dozo: [108  89 113 147  96 142]
Reluv: [175 108  89 140 146 115]
tibi: [ 89  96 113 147 108 136]
len: [175 108  89 140] -> 4
asked: [ 96 113 147 108] -> tibi
asked: [108  89 113 147  96] -> dozo
asked: [108  89 113] -> dozo
len: [108  89 113 147  96] -> 5

nunu: [122 130 101 137 171 120 114 112 120 143 125 136 128 122 129 125 139 121
 141 117 140 122 115]
ton: [114 142 103 132 142 134 118 109 135 131 120 135 127 143 129 131 138 130
 129 131 127 121 121]
kofa: [127 112 104 112 152 166 118 128  95 135 102 137 149 120 143 107 149 140
 164 143 125 124 129]
meb: [138 108 116 121 110 126 141 153 132 118 144 131 127 124 118 131 131 139
 122 143 124 134 138]
lusid: [138 108 116 121 110 126 141 153 132 118 144 131 127 115 118 131 127 139
 122 143 124 134 138]
nutin: [135 135 118 128  94 139 145 138 146 111 133 114 134 132 140 135  98 113
 115 122 100 128 140]
Pid: [142 128 106 133 135 105 123 132 116 128 112  99 120 134 154 120 108 109
 122 107 133 135 128]
Parit: [138 108 116 121 110 126 141 153 132 118 144 131 127 115 118 131 131 139
 122 143 124 134 138]
len: [138 108 116 121 110 126 141] -> 7
len: [122 130 101 137 171 120 114 112 120 143 125 136] -> 12
len: [142 128 106 133 135 105 123 132 116 128 112  99 120 134 154 120 108] -> 17

gogid: [124 114 122 143 135]
fud: [127  84  75 180 111]
nok: [124 114 122 143 123]
Vud: [122 133 154  98 135]
sisa: [128 120 120 112 130]
gorag: [123 133 151 118 131]
Bip: [128 132 162  86 138]
fozu: [122 133 153 120 130]
pufek: [123 133 155 101 134]
lev: [122 134 153 118 131]
dodu: [123 162 132 138  86]
len: [123 133 151 118] -> 4
len: [128 120 120 112] -> 4
len: [124 114 122 143 135] -> 5
asked: [132 162  86 138] -> Bip
asked: [112 130] -> sisa
asked: [ 86 138] -> Bip

kifov: [123 114 126 123  94 121 143]
kibok: [122 133 100 124 115 120 135]
vura: [127 128 124 116 147 126 142]
lugas: [173 100 133 152 133 185 108]
fazi: [123 121 127 124 107 121 138]
besat: [114 124 126 128 147 116 126]
asked: [133 100 124] -> kibok
len: [127 128 124 116 147 126 142] -> 7
asked: [100 133] -> lugas
len: [123 121 127 124 107 121 138] -> 7
asked: [124 126 128 147 116] -> besat
asked: [124 116 147 126] -> vura

fug: [137 183 106 136 171]
Butos: [137 183 106 132 137]
tak: [128 127 183 127 126]
Geg: [137 183 127 130 137]
asked: [128 127 183 127 126] -> tak
asked: [137 183 127 130 137] -> Geg
len: [137 183] -> 2
asked: [127 183] -> tak
len: [137 183] -> 2
len: [137 183] -> 2
len: [128 127] -> 2

puz: [111 141 159 145  90 118 131  87 126 140]
fina: [133 102 118  97 132 117 120  86 124  82]
sep: [122 122 117  88 105 125 123 131 123 106]
ligu: [141  81 137 115 171 116 119  78 168 127]
fos: [121 143 106 121 121  99 131 123 172 161]
bam: [141 112 127 101 173  95 129  98 163 137]
dar: [111 141 159  90 145 118 152 111 164 113]
lepok: [138 125 119 128 147 111 136  93 134 142]
puner: [170  68 130 104 148 114 115  83 131 130]
asked: [ 90 118 131  87] -> puz
asked: [118  97 132 117 120  86 124  82] -> fina
asked: [121 143 106 121 121  99 131 123 172 161] -> fos
len: [133 102 118  97 132 117 120  86] -> 8
asked: [111 141 159  90 145 118] -> dar

gad: [130 119 123 110 128 133 102 135 130 128 126 121 116 127 119 112 127 130]
Nito: [118 150 130 128 131 117 144 126 138 123 147  95 138 132 116 140 119 125]
dabaf: [130 119 123 110 128 133 102 135 147 128 126 121 116 127 119 112 127 130]
len: [130 119 123 110 128 133 102 135 130 128 126 121 116 127 119 112] -> 16
len: [130 119 123 110 128 133 102 135 130 128 126 121 116 127] -> 14

munul: [142 120 116 121]
bivo: [122 139  81  75]
besu: [102 134 105 138]
Mebug: [133 102 137 173]
lam: [172  99 133 126]
Badaz: [102 137 105 138]
toma: [124 139  99 103]
limi: [104 144  97 121]
lofiv: [131 118 120 139]
kadol: [174 103 128 114]
len: [133 102 137 173] -> 4
len: [104 144  97] -> 3
asked: [120 116] -> munul
asked: [144  97 121] -> limi
asked: [120 139] -> lofiv
len: [124] -> 1

babo: [106 117 116 102 152 134 139 110 117 128 151 128 128  95 174 100 127 120
 155 134 130 122]
rir: [103 126 128 111 154 156 140 110 140 146 138 127 144 132 115 151 120 138
 157 128 147 102]
zis: [128 110 140  92 116 120  97 141 149 124 139 103 126 127 111 154 141 128
 148 132 145 120]
Fip: [101 144 127 138 122 145 110 121 136 140 127 114 146 114 131 154 128 141
 148 133 121 120]
tozil: [101 144 127 138 122 145 110 121 136 140 127 114 146 114 131 131 142 131
 148 132 152 134]
len: [106 117] -> 2
asked: [154 128 141 148] -> Fip
asked: [103 126 127 111 154] -> zis
asked: [101 144 127 138 122 145 110 121 136 140 127 114 146 114 131 154 128 141
 148 133 121 120] -> Fip

poram: [142 129 118 142 125  85 125 120 111 135 134 126 127 125 145 116]
Mek: [142 129 118 142 150  85 171 120 111 135 134 126 127 125 145 116]
Rom: [142 129 118 142 150  85 157 120 111 135 134 126 127 145 116 125]
asked: [157 120] -> Rom
asked: [142 129 118 142 125  85 125 120 111 135 134 126 127 125 145 116] -> poram

muzi: [116  95 163  99  96 112 126  92 127 140 117  92]
lod: [125 118 141 118 149 137  95 164  96 153 123 134]
nure: [114  92 133 122 132 127 101 147 117 167  99 112]
kez: [116  95  91  99  96 112 126  92 127 140 117  92]
nur: [146 131 133 115 115 114 121 141 176 102 128 140]
mafo: [152 142 143 108 149 151  88 159 164 159  96 138]
asked: [116  95  91  99  96 112 126  92 127 140 117  92] -> kez
len: [125 118 141 118 149 137  95 164  96 153 123 134] -> 12
len: [116  95  91  99  96 112 126  92 127 140 117] -> 11
len: [114  92 133 122 132 127 101 147] -> 8
len: [125 118 141 118 149 137  95] -> 7
len: [146 131 133 115 115 114 121 141 176 102 128 140] -> 12

liram: [116  83 106 134]
Silid: [131 156 125 134]
Bebim: [111  87 126 132]
bipug: [116  85 120 121]
Porap: [116  85 120 137]
asked: [116  85 120 121] -> bipug

dur: [142 140 123 131 147 106 128 144 136 139 137 137 135 100  91 136 142  99
 140]
Kipa: [119 121 110 113 134 113 109 150 111 162 109 142 136  86  81 137 155  86
 166]
dobu: [142 140 123 131 147 106 128 144 136 139 137 137 135 100 124 136 142  99
 140]
len: [142 140 123 131 147 106 128 144 136 139] -> 10
asked: [128 144 136 139 137 137 135 100  91 136 142  99] -> dur

pide: [133 155 158 160 133 125 150 164 138 128 126 124 143 133 169 127 135 136
 163 149 151 124 129]
bepo: [155 159 160 133 124 140  89 125 128 125 118  67 104 123 132 119 127 128
 116 129 127 125 121]
nido: [149  73  90  79 147 131  98  67 134 141 129 135  96 139  77 141 139 139
  66  99  93 133 136]
makil: [140 128 122 124 139 138 130 136 131 139 133 137 124 137 118 134 143 135
 133 118 121 142 136]
pamel: [114  71  93  69 124 125  89  67 140 125 128 118 104 125  83 133 122 124
  66  93  99 129 133]
len: [114  71  93  69 124 125  89  67 140 125 128 118] -> 12
len: [140 128 122 124 139 138 130 136 131 139 133 137 124 137 118 134] -> 16
asked: [155 158 160 133] -> pide
len: [155 159 160] -> 3
asked: [133 124 140  89 125 128 125 118  67 104] -> bepo
asked: [124 125  89  67 140 125 128 118 104] -> pamel
asked: [128 122 124 139 138 130 136 131 139 133] -> makil

gupet: [129 123 129 127 126 132 128 130 125]
Lapag: [121 128 122 129 126 132 128 124 139]
letod: [125 132 128 131 132 121 128 124 128]
Kug: [125 132 128 131 132 177 116 141 103]
asked: [121 128 124 128] -> letod
len: [125 132 128 131 132 177] -> 6
asked: [121 128 124] -> letod
asked: [121 128 122 129] -> Lapag
len: [125 132 128 131 132 177 116] -> 7
asked: [116 141 103] -> Kug

moteb: [140 135 165 126 137 137 172 151 112]
lifaz: [147 152  94 163 103 103 153 140 119]
dom: [140 135 165 126 175 126 126 131 112]
sof: [152 126  79 141  73 124 167 127 161]
Ziv: [132 165 126 102  91 140 140 113 151]
ladi: [147 152  94 163 103 103 153 140  93]
asked: [ 79 141] -> sof
len: [147 152  94 163 103 103 153 140  93] -> 9
len: [147 152  94 163 103 103 153 140] -> 8
asked: [140 135 165 126 137 137 172 151 112] -> moteb
len: [140 135 165 126] -> 4

Valig: [102 135 157 116]
dob: [112 158 144  98]
veku: [146 157 135 103]
Fodo: [147 135  91 103]
Savi: [116 109 138 161]
lusuf: [147 135  92 102]
telub: [153 116  84 124]
ranu: [102 151 157 116]
Rovim: [132  97 114 165]
pigoz: [153 116  82 124]
asked: [135 157] -> Valig
len: [102 135 157] -> 3
asked: [116 109 138] -> Savi
len: [153 116  84] -> 3
len: [132  97 114] -> 3

vivat: [121 110 169 100 131 132]
gadif: [ 86 115 182 177  74  93]
doked: [121 110 169 123 131 132]
asked: [110 169 123 131] -> doked
asked: [169 123 131 132] -> doked
asked: [121 110 169 100 131] -> vivat
len: [121 110 169 100 131] -> 5
len: [121 110 169 123 131 132] -> 6

